Here is a tiny trained network, its code and every weight. The questions are about switching its units off for an input and a class, where a switched-off unit gives its printed mean instead of its output.

import numpy as np


def w(rows, s, z=0):
    codes = np.array(rows[::2]) - 128.0
    scale = np.full(codes.shape[1], s)
    scale[-1] = z or s
    return codes * scale


def f(y):
    return y / 2 * (1 + np.tanh(0.7978845608 * (y + 0.044715 * y**3)))


def log_softmax(a):
    a = a - a.max(-1, keepdims=True)
    return a - np.log(np.exp(a).sum(-1, keepdims=True))


def net(x, mask):
    res = np.array(x, float).reshape(1, 4) / 4 @ E
    y = f(res @ A[0][:, :-1].T + A[0][:, -1])
    res = res + np.where(mask, y, B[0][:, -1]) @ B[0][:, :-1]
    return log_softmax(res[-1] @ U[:, :-1].T + U[:, -1])


A, B = {}, {}
E = w([
[172,128,137],'x0',
[164,71,156],'x1',
[121,130,247],'x2',
[59,55,102],'x3',
],0.013)
A[0] = w([
[198,179,103,221],'neuron 0',
[194,148,125,254],'neuron 1',
[66,30,91,173],'neuron 2',
[153,64,187,187],'neuron 3',
[41,203,81,199],'neuron 4',
[91,5,146,241],'neuron 5',
[60,133,110,224],'neuron 6',
[75,84,175,184],'neuron 7',
[67,130,86,223],'neuron 8',
[211,83,119,98],'neuron 9',
],0.014,0.0035)
B[0] = w([
[98,193,114,220],'neuron 0',
[51,191,98,198],'neuron 1',
[209,158,138,245],'neuron 2',
[47,167,230,208],'neuron 3',
[171,71,115,228],'neuron 4',
[166,175,245,253],'neuron 5',
[171,66,105,191],'neuron 6',
[135,5,214,206],'neuron 7',
[213,59,59,205],'neuron 8',
[39,85,77,167],'neuron 9',
],0.011)
U = w([
[118,127,153,106],'0',
[143,146,80,106],'1',
[141,67,140,96],'2',
[40,180,56,40],'3',
[219,158,138,133],'4',
[128,251,106,253],'5',
[98,107,191,71],'6',
[143,71,50,103],'7',
],0.014,0.0053)

Each question gives the input, the list of numbers given to net, and the class t.
The units are the neurons (one row each of A and B). Each row of codes is followed by its name. A weight is (code - 128) times the scale printed after its matrix; where a second scale follows, it is the last column's (A, B and U).
mask holds one flag per neuron, in row order. A switched-off neuron (its flag False) gives its mean, the last column of its row in B, instead of its output. The means were averaged over made-up inputs and are rounded, as every weight is.
A unit's drop is (log p(t) with every unit on - log p(t) with that unit switched off) / (log p(t) with every unit on - log p(t) with every unit switched off).
The circuit of an input: a set's keep is (log p(t) with only the set's units on - log p(t) with every unit switched off) / (log p(t) with every unit on - log p(t) with every unit switched off). Starting from all 10 units, units are removed one at a time, each time the one whose removal leaves the highest keep (on an exact tie, the one counted first), for as long as the keep stays at least 0.8.
circuit, biggest first: the units of the circuit, biggest drop first
k most important neurons: the k neurons with the biggest drops, biggest first
drop when u is switched off: that unit's drop, to one decimal
input [7,8,2,-2], class 6: circuit, biggest first => neuron 3
input [-1,-6,0,7], class 4: 3 most important neurons => neuron 2; neuron 5; neuron 9
input [0,0,-3,-2], class 3: circuit, biggest first => neuron 5; neuron 2; neuron 7
input [-3,-6,-2,-3], class 7: circuit, biggest first => neuron 5; neuron 4
input [7,-1,-5,-2], class 3: 3 most important neurons => neuron 5; neuron 2; neuron 9
input [4,-7,-1,1], class 7: circuit, biggest first => neuron 5; neuron 3
input [1,4,5,-6], class 5: circuit, biggest first => neuron 7; neuron 1
input [7,4,5,-3], class 6: 3 most important neurons => neuron 3; neuron 2; neuron 9
input [-2,-1,4,-3], class 5: circuit, biggest first => neuron 7; neuron 4
input [-6,-5,-6,-5], class 7: 2 most important neurons => neuron 4; neuron 5
input [2,-5,1,1], class 7: 3 most important neurons => neuron 5; neuron 3; neuron 2
input [1,-8,8,8], class 2: 3 most important neurons => neuron 6; neuron 8; neuron 7
input [2,-4,-3,-1], class 7: 4 most important neurons => neuron 5; neuron 3; neuron 4; neuron 2
input [2,-8,2,8], class 4: 4 most important neurons => neuron 2; neuron 5; neuron 9; neuron 3
input [-4,1,-6,-4], class 7: 3 most important neurons => neuron 5; neuron 3; neuron 4
input [-7,-4,2,-1], class 2: most important neuron => neuron 1
input [-7,-7,2,-4], class 7: 4 most important neurons => neuron 5; neuron 4; neuron 2; neuron 3
input [-5,5,-4,-3], class 3: 2 most important neurons => neuron 5; neuron 2
input [-7,-2,2,8], class 4: 2 most important neurons => neuron 2; neuron 5
input [1,-5,-3,7], class 4: drop when neuron 2 is switched off => 1.2
input [-1,5,-6,-1], class 3: drop when neuron 7 is switched off => 0.2
input [4,-4,-2,-8], class 5: drop when neuron 3 is switched off => 0.0
